What each symbol does to the elements:
ρ: q483->q178, q86->q741, q63->q419, q171->q714, q905->q96, q31->q607, q96->q621, q127->q516, q566->q264, q521->q668, q974->q692, q210->q419, q637->q270, q854->q637, q986->q210, q405->q986, q13->q584, q460->q797, q849->q854, q140->q460, q584->q896, q232->q45, q300->q140, q537->q270, q714->q186, q535->q15, q797->q978, q607->q186, q373->q535, q419->q28, q478->q999, q178->q537, q668->q140, q344->q13, q999->q797, q186->q905, q692->q178, q270->q272, q110->q521, q428->q232, q390->q344, q272->q34, q484->q45, q15->q535, q896->q171, q28->q535, q34->q390, q516->q45, q264->q457, q45->q521, q457->q974, q621->q13, q741->q849, q978->q483
ε: q483->q373, q86->q849, q63->q344, q171->q186, q905->q621, q31->q428, q96->q405, q127->q373, q566->q457, q521->q63, q974->q86, q210->q419, q637->q272, q854->q270, q986->q63, q405->q210, q13->q896, q460->q373, q849->q637, q140->q140, q584->q171, q232->q999, q300->q178, q537->q264, q714->q584, q535->q110, q797->q483, q607->q186, q373->q15, q419->q31, q478->q484, q178->q521, q668->q232, q344->q584, q999->q300, q186->q637, q692->q741, q270->q854, q110->q668, q428->q232, q390->q13, q272->q390, q484->q140, q15->q521, q896->q714, q28->q607, q34->q344, q516->q535, q264->q974, q45->q516, q457->q692, q621->q986, q741->q692, q978->q178

Rows in random order:
Each row is one element's numbers.
id 1: 34,11,1,-11,-16,24,-15,11,-3,6,1,-16,14,-2,0,0,-22,11,1,-7,41,7,-13,-2,-13,-15,0,-7,1,-1,30,-27
id 2: -7,-1,2,24,-7,-5,39,-20,-1,-5,0,0,2,1,0,-5,17,-32,-1,-7,-11,19,-5,8,-1,2,-52,5,-1,1,-8,3
id 3: -12,-2,1,14,23,7,30,8,2,-23,0,7,3,0,1,-7,18,-23,-2,-5,15,-4,14,24,7,0,-46,22,0,-3,10,8
id 4: 19,3,-1,16,-1,-17,27,-19,-1,31,2,7,6,0,-1,-1,-2,-18,-1,-4,-30,3,-2,-26,-5,-6,-36,-27,-3,4,-20,-15
id 5: -16,-1,3,8,9,0,14,-6,0,-5,-1,-50,-31,-1,3,6,10,-5,2,20,2,6,11,-8,-29,-1,39,5,3,-2,0,12
id 6: 22,4,0,9,3,-20,14,-1,-1,39,0,4,3,3,-2,2,-6,-10,1,-3,-31,-14,1,-33,-9,-9,-18,-35,-1,3,-21,-13
id 7: 43,20,0,-1,-2,19,2,13,-1,-5,-1,-16,10,-2,-1,1,-23,0,2,-6,33,-6,-4,8,-14,-23,-13,7,0,1,23,-32
id 8: -43,2,-1,-2,-1,17,-19,-1,0,24,0,7,31,0,0,12,15,13,0,-10,31,15,0,-14,14,-4,-2,-19,0,0,21,32
id 9: -37,3,-1,9,14,16,-6,-2,0,17,-1,18,32,-1,0,13,18,4,-1,-8,29,17,9,-6,20,-3,-11,-14,-2,-2,21,27
id 10: -44,-8,-4,-22,-22,10,-13,21,-3,0,3,-28,11,-1,-1,-7,17,13,-2,-10,17,-15,-17,8,-6,11,-9,-4,-4,2,12,34
id 11: 40,-5,0,-19,-25,16,-17,7,-1,10,1,-11,-5,4,-3,-4,-27,12,-1,-2,28,6,-19,-5,-13,8,18,-7,-1,-3,16,-30
id 12: -57,-4,-2,-4,1,9,-11,7,1,14,1,-4,17,0,0,3,25,7,-1,-6,17,-2,-3,-11,9,5,-5,-15,-3,0,10,44
id 13: 35,-30,-1,10,15,16,9,13,-1,-2,2,6,-19,-1,0,2,-15,-9,1,9,27,-4,14,-7,0,39,15,2,-1,-2,18,-27
id 14: 13,-1,-2,-29,13,-16,-39,-15,0,-18,-1,5,10,1,-1,1,-18,28,1,-3,-27,3,8,19,-2,3,29,15,0,0,-19,-7
id 15: 9,6,3,-23,14,-17,-19,-14,0,27,3,2,-24,-1,1,-6,-12,18,1,7,-27,3,12,-28,-3,-8,37,-24,1,-3,-19,-5
id 16: 11,-2,2,22,-18,-22,22,-5,0,-5,2,1,21,-1,0,6,1,-18,1,-7,-40,-13,-14,12,-7,2,-43,6,2,0,-26,-9
id 17: 5,-2,1,-7,-15,-21,-11,-2,0,-36,-2,1,22,0,0,2,-5,10,1,-9,-33,-15,-11,38,-4,6,-6,31,1,1,-23,-3
id 18: -31,-9,-1,-3,12,-1,8,15,1,-38,1,-1,6,0,1,-10,22,-4,0,-9,0,-13,8,39,6,9,-28,31,-1,-3,1,24
id 19: 4,-4,2,-23,3,-14,-33,-6,-1,-35,-1,3,13,0,-1,1,-12,23,1,-7,-24,-5,-1,35,-2,4,21,30,1,1,-17,-2
id 20: 42,-21,1,-10,-14,15,-11,9,2,8,-3,4,-12,2,-1,-1,-23,5,2,3,24,3,-8,-11,0,26,20,-7,0,1,15,-34
id 21: 24,4,1,-17,14,-23,-22,-3,-1,23,-1,5,9,-2,0,2,-19,18,0,-6,-39,-13,12,-17,-8,-3,12,-21,-1,0,-26,-19
id 22: 15,3,-2,-25,21,-13,-23,-20,0,29,0,2,-13,2,2,-11,-17,20,0,1,-23,13,14,-26,-3,-5,29,-24,0,0,-16,-11
id 23: 36,1,-2,-20,-28,19,-16,9,-2,7,0,-18,4,-1,-2,-9,-24,15,0,-3,32,2,-21,-3,-17,-1,8,-6,0,0,24,-27
id 24: 16,4,1,-29,21,-15,-30,-18,-1,23,1,0,-11,-1,0,-8,-18,22,1,0,-26,8,14,-15,-5,-8,31,-18,3,0,-17,-13
id 25: -53,-7,2,-4,0,4,9,15,0,-6,-2,-14,2,0,0,-10,30,-6,2,-8,9,-11,-3,15,2,7,-26,7,1,2,6,40
id 26: 35,-31,2,0,8,11,1,13,1,3,0,21,-23,1,1,-2,-18,-2,-2,11,18,-5,10,-12,7,37,24,-4,1,2,13,-28
id 27: 38,19,0,11,14,17,12,18,2,-12,0,-9,12,0,-1,3,-13,-9,0,-6,32,-5,9,15,-8,-23,-23,12,1,1,22,-28
id 28: 22,1,1,17,-5,-21,16,14,1,26,1,4,17,1,-2,7,-5,-10,-2,-4,-34,-30,-5,-20,-8,-2,-27,-24,0,1,-23,-16
id 29: -18,-3,2,11,6,3,13,-4,2,-9,-2,-47,-34,-1,-2,8,11,-4,1,22,5,4,10,-11,-26,2,40,7,1,-1,2,12
id 30: 37,18,-3,11,16,19,12,18,0,-14,3,-7,14,-1,-1,2,-16,-8,0,-7,32,-4,10,14,-9,-22,-23,11,0,1,20,-25
id 31: 1,-4,-1,-19,3,-12,-27,-7,1,-40,3,6,15,-1,-1,-1,-7,21,0,-7,-23,-3,-2,42,1,6,11,35,1,1,-16,1
id 32: -59,-5,-2,-7,-1,8,-1,15,0,7,1,-12,10,-1,-1,-4,30,4,0,-6,12,-11,-4,-1,5,7,-13,-7,0,2,8,42
id 33: -24,10,-2,-2,-1,-1,3,-6,-1,-3,0,-31,-40,-1,2,0,12,-1,-2,22,-7,5,6,-14,-18,-11,50,3,-2,0,-5,19
id 34: -27,14,0,-7,-13,-1,-5,5,0,-7,0,32,-38,2,0,-3,11,4,-1,18,-1,-3,-2,-10,26,-18,46,5,-2,1,-1,18
id 35: 3,-4,0,27,-10,-12,36,-24,0,0,-1,4,7,-1,1,-1,9,-28,1,-5,-20,19,-11,5,3,2,-50,2,-1,1,-15,-3
id 36: 22,6,-1,-18,20,-18,-19,-19,-1,33,-2,2,-7,1,0,-6,-15,14,-1,-2,-30,9,15,-29,-5,-6,13,-29,-1,0,-20,-15
id 37: -25,-5,1,18,5,3,36,-5,-1,-17,-1,-1,0,0,-2,-10,23,-28,2,-7,3,4,1,16,4,5,-50,12,-1,1,2,18
id 38: 41,20,2,4,7,23,6,17,1,-10,0,-13,13,1,1,2,-18,-3,2,-3,32,-4,3,10,-11,-25,-16,4,2,-1,25,-30
id 39: 12,6,-1,20,29,20,24,14,-1,-18,2,11,13,-2,0,3,2,-19,-1,-5,32,-2,17,19,8,-5,-36,15,-1,-1,22,-10
id 40: 5,-2,1,-11,1,-1,-11,3,-2,8,-1,42,-42,1,0,-7,-6,8,0,18,-2,-7,7,-23,27,3,46,-7,2,-1,-2,-4
id 41: -32,18,-1,-3,-10,1,-2,0,-1,-8,-1,19,-40,0,1,-2,15,1,-1,19,-2,-1,-6,-8,15,-19,46,6,1,1,-1,24
id 42: -49,-1,-2,0,6,13,-13,-4,1,21,1,9,28,-1,0,10,21,9,0,-8,21,11,2,-12,15,-2,-2,-19,-1,1,14,35
id 43: 11,-4,1,18,-19,-19,12,-23,2,-23,-2,12,27,-1,-1,7,2,-11,2,-7,-32,11,-15,26,1,4,-32,18,-2,4,-25,-10
id 44: 32,-33,-1,13,17,10,7,13,0,1,1,8,-21,1,-1,5,-14,-6,1,14,19,-6,14,-12,0,44,21,-2,0,4,14,-23
id 45: -56,-2,2,-8,-3,12,-11,12,-1,14,1,-9,18,0,1,3,25,10,-2,-8,17,-2,-5,-9,8,5,-6,-13,2,2,11,43
id 46: -31,16,-1,2,-6,-1,3,-2,0,-11,1,-3,-44,1,-2,0,17,-2,1,21,-1,0,1,-10,3,-16,49,6,1,1,-2,21
id 47: 9,-3,0,-2,-11,-17,-12,-23,1,-38,1,13,25,-1,-2,7,-11,10,1,-7,-28,12,-8,37,3,5,-3,31,1,-2,-20,-8
id 48: 41,-10,0,-19,-26,16,-17,8,1,6,0,-9,-6,-1,-1,-6,-28,14,0,-1,27,4,-19,-6,-11,13,17,-6,0,-1,17,-30
id 49: 1,-5,-3,-13,-17,-22,-17,-6,1,-30,1,-3,21,-2,0,2,-6,14,0,-10,-39,-11,-16,32,-5,6,-3,26,-1,-1,-26,0

Which row is each element?
q45 id 43
q978 id 22
q999 id 4
q390 id 11
q31 id 37
q621 id 8
q13 id 1
q483 id 24
q178 id 15
q96 id 42
q419 id 25
q86 id 29
q797 id 36
q210 id 32
q854 id 44
q264 id 34
q270 id 26
q34 id 48
q741 id 5
q457 id 41
q15 id 19
q186 id 39
q896 id 38
q668 id 16
q584 id 7
q344 id 23
q905 id 9
q521 id 49
q140 id 28
q110 id 17
q516 id 47
q607 id 3
q405 id 12
q232 id 35
q692 id 33
q537 id 40
q986 id 45
q637 id 13
q373 id 14
q974 id 46
q272 id 20
q28 id 18
q300 id 6
q63 id 10
q714 id 30
q171 id 27
q535 id 31
q428 id 2
q460 id 21

